Below is a small trained network, with its code and all its weights. Each question gives an input and a target symbol and asks what happens when units are switched off, that is, made to give their printed mean instead of their output.

import numpy as np


def w(rows, s, z=0):
    codes = np.array(rows[::2]) - 128.0
    scale = np.full(codes.shape[1], s)
    scale[-1] = z or s
    return codes * scale


def norm(h):
    return h / np.sqrt((h * h).mean(-1, keepdims=True) + 1e-5)


def softmax(a):
    e = np.exp(a - a.max(-1, keepdims=True))
    return e / e.sum(-1, keepdims=True)


def log_softmax(a):
    a = a - a.max(-1, keepdims=True)
    return a - np.log(np.exp(a).sum(-1, keepdims=True))


def net(x, mask):
    ids = ['αεζθμω'.index(c) for c in x.split()]
    T = len(ids)
    res = E[ids] + P[:T]
    u = 0
    for l in range(3):
        r = norm(res)
        for j in range(2):
            rows = slice(4 * j, 4 * j + 4)
            q, k, v = (r @ M[l][rows].T for M in (Q, K, V))
            z = softmax(np.where(np.tri(T) > 0, q @ k.T / 4**0.5, -1e9)) @ v
            o = O[l][rows]
            res = res + np.where(mask[u + j], z, o[:, -1]) @ o[:, :-1]
        u += 2
    return log_softmax(norm(res)[-1] @ U[:, :-1].T + U[:, -1])


Q, K, V, O = {}, {}, {}, {}
E = w([
[31,98,175,163],'α',
[89,144,112,135],'ε',
[140,106,62,123],'ζ',
[94,179,161,254],'θ',
[156,165,162,127],'μ',
[78,159,71,94],'ω',
],0.019)
P = w([
[166,11,151,150],'0',
[207,2,162,187],'1',
[186,28,160,143],'2',
[169,57,150,114],'3',
[150,78,144,94],'4',
[144,101,153,86],'5',
[139,131,146,72],'6',
[147,162,148,70],'7',
[141,175,147,67],'8',
[148,202,163,74],'9',
[137,217,155,61],'10',
[136,237,169,60],'11',
[137,237,199,37],'12',
],0.0035)
Q[0] = w([
[29,72,113,174],'L0H0',
[103,167,221,80],'L0H0',
[188,62,34,75],'L0H0',
[182,41,166,128],'L0H0',
[125,213,211,159],'L0H1',
[18,142,137,145],'L0H1',
[117,168,254,158],'L0H1',
[201,141,175,223],'L0H1',
],0.0087)
K[0] = w([
[100,176,51,131],'L0H0',
[122,199,218,148],'L0H0',
[170,97,119,2],'L0H0',
[218,79,97,129],'L0H0',
[146,242,228,247],'L0H1',
[29,109,170,204],'L0H1',
[145,188,241,237],'L0H1',
[174,113,157,195],'L0H1',
],0.0098)
V[0] = w([
[179,59,64,79],'L0H0',
[184,204,107,148],'L0H0',
[101,48,159,64],'L0H0',
[137,10,158,157],'L0H0',
[208,220,195,138],'L0H1',
[190,226,189,106],'L0H1',
[112,156,254,85],'L0H1',
[95,45,185,94],'L0H1',
],0.0076)
O[0] = w([
[38,150,85,181,3],'L0H0',
[113,186,153,117,81],'L0H0',
[69,95,87,171,114],'L0H0',
[123,102,101,135,152],'L0H0',
[119,98,28,117,123],'L0H1',
[118,101,1,176,107],'L0H1',
[139,64,110,183,191],'L0H1',
[120,121,219,162,159],'L0H1',
],0.0083,0.0057)
Q[1] = w([
[112,108,121,52],'L1H0',
[109,164,52,162],'L1H0',
[111,93,92,173],'L1H0',
[245,66,158,123],'L1H0',
[183,100,183,152],'L1H1',
[172,173,108,180],'L1H1',
[131,82,149,135],'L1H1',
[141,209,77,126],'L1H1',
],0.012)
K[1] = w([
[87,99,133,171],'L1H0',
[126,40,162,106],'L1H0',
[149,93,91,86],'L1H0',
[242,170,116,169],'L1H0',
[154,82,139,170],'L1H1',
[112,64,137,111],'L1H1',
[165,141,138,153],'L1H1',
[76,85,107,9],'L1H1',
],0.014)
V[1] = w([
[40,201,99,173],'L1H0',
[178,183,173,143],'L1H0',
[160,172,85,172],'L1H0',
[117,102,108,2],'L1H0',
[189,192,154,210],'L1H1',
[71,128,197,189],'L1H1',
[94,179,111,129],'L1H1',
[118,177,137,73],'L1H1',
],0.0072)
O[1] = w([
[102,105,112,174,123],'L1H0',
[41,143,143,134,170],'L1H0',
[87,121,49,89,135],'L1H0',
[171,103,229,81,36],'L1H0',
[181,165,2,88,209],'L1H1',
[73,116,46,78,254],'L1H1',
[198,106,80,141,105],'L1H1',
[173,101,175,162,86],'L1H1',
],0.0062,0.0042)
Q[2] = w([
[151,49,169,159],'L2H0',
[135,23,115,159],'L2H0',
[92,77,138,54],'L2H0',
[127,248,123,105],'L2H0',
[79,128,101,186],'L2H1',
[137,131,90,116],'L2H1',
[163,171,162,141],'L2H1',
[114,92,147,132],'L2H1',
],0.016)
K[2] = w([
[155,43,161,31],'L2H0',
[122,31,65,11],'L2H0',
[22,122,110,151],'L2H0',
[172,224,167,250],'L2H0',
[59,83,36,132],'L2H1',
[167,127,97,167],'L2H1',
[190,90,161,78],'L2H1',
[85,94,120,155],'L2H1',
],0.012)
V[2] = w([
[125,110,31,196],'L2H0',
[158,169,140,254],'L2H0',
[113,90,173,173],'L2H0',
[92,86,116,103],'L2H0',
[146,109,130,203],'L2H1',
[132,118,180,92],'L2H1',
[138,182,157,241],'L2H1',
[104,154,90,121],'L2H1',
],0.012)
O[2] = w([
[120,76,214,98,253],'L2H0',
[25,131,154,43,236],'L2H0',
[141,178,92,34,197],'L2H0',
[228,110,135,144,157],'L2H0',
[113,215,133,237,136],'L2H1',
[168,25,139,163,114],'L2H1',
[174,194,210,253,139],'L2H1',
[137,176,111,63,151],'L2H1',
],0.0073,0.0036)
U = w([
[114,73,49,155,224],'α',
[68,174,115,96,87],'ε',
[246,185,244,99,3],'ζ',
[100,243,101,219,134],'θ',
[228,228,135,62,57],'μ',
[133,49,206,203,181],'ω',
],0.012,0.003)

Each question gives the input, a string of symbols that net reads in full, and the target symbol t.
The units are the heads (4 rows each of Q, K, V and O). Each row of codes is followed by its name. A weight is (code - 128) times the scale printed after its matrix; where a second scale follows, it is the last column's (O and U).
mask holds one flag per head, layer by layer. A switched-off head (its flag False) gives its mean, the last column of its rows in O, instead of its output. The means were averaged over made-up inputs and are rounded, as every weight is.
A unit's drop is (log p(t) with every unit on - log p(t) with that unit switched off) / (log p(t) with every unit on - log p(t) with every unit switched off).
The circuit of an input: a set's keep is (log p(t) with only the set's units on - log p(t) with every unit switched off) / (log p(t) with every unit on - log p(t) with every unit switched off). Starting from all 6 units, units are removed one at a time, each time the one whose removal leaves the highest keep (on an exact tie, the one counted first), for as long as the keep stays at least 0.8.
units of the circuit, in order: the units of the circuit, biggest drop first
unit that matters most: the unit with the biggest drop
which heads matter: for each layer, one digit per head in row order, 1 if its drop is at least 0.15 and else 0, layers parted by /
drop of u: that unit's drop, to one decimal
input α α ω θ θ α α μ, target ε: unit that matters most => L2H0
input θ θ ω α, target ε: units of the circuit, in order => [L1H0, L1H1, L2H1]
input α μ α μ α ω, target μ: which heads matter => 01 / 01 / 10
input μ α α θ α, target θ: which heads matter => 01 / 01 / 11
input α θ ζ α μ α, target μ: units of the circuit, in order => [L1H1, L2H0, L0H0, L0H1]
input ω μ μ μ μ α α μ α ζ, target θ: which heads matter => 10 / 11 / 10
input μ α ω ε μ α α ζ, target θ: which heads matter => 10 / 01 / 10
input α μ ε ε μ ε α θ μ α θ, target ε: which heads matter => 10 / 00 / 10
input θ μ α α α, target α: units of the circuit, in order => [L1H1, L2H1, L2H0]
input α θ α α, target α: which heads matter => 10 / 11 / 11
input α α μ θ μ, target θ: units of the circuit, in order => [L2H1, L0H1]
input α α μ, target α: which heads matter => 01 / 00 / 00
input α ω ε θ θ α, target ε: which heads matter => 11 / 11 / 10
input μ μ μ, target α: units of the circuit, in order => [L0H1]
input α ω ε, target ζ: which heads matter => 00 / 00 / 11
input α α θ α θ ε ζ, target ε: drop of L1H1 => -0.3
input θ ω μ α α ε ζ μ ω ζ θ ζ, target ε: drop of L0H1 => 3.0
input θ μ θ α μ μ, target ε: drop of L0H0 => 1.1
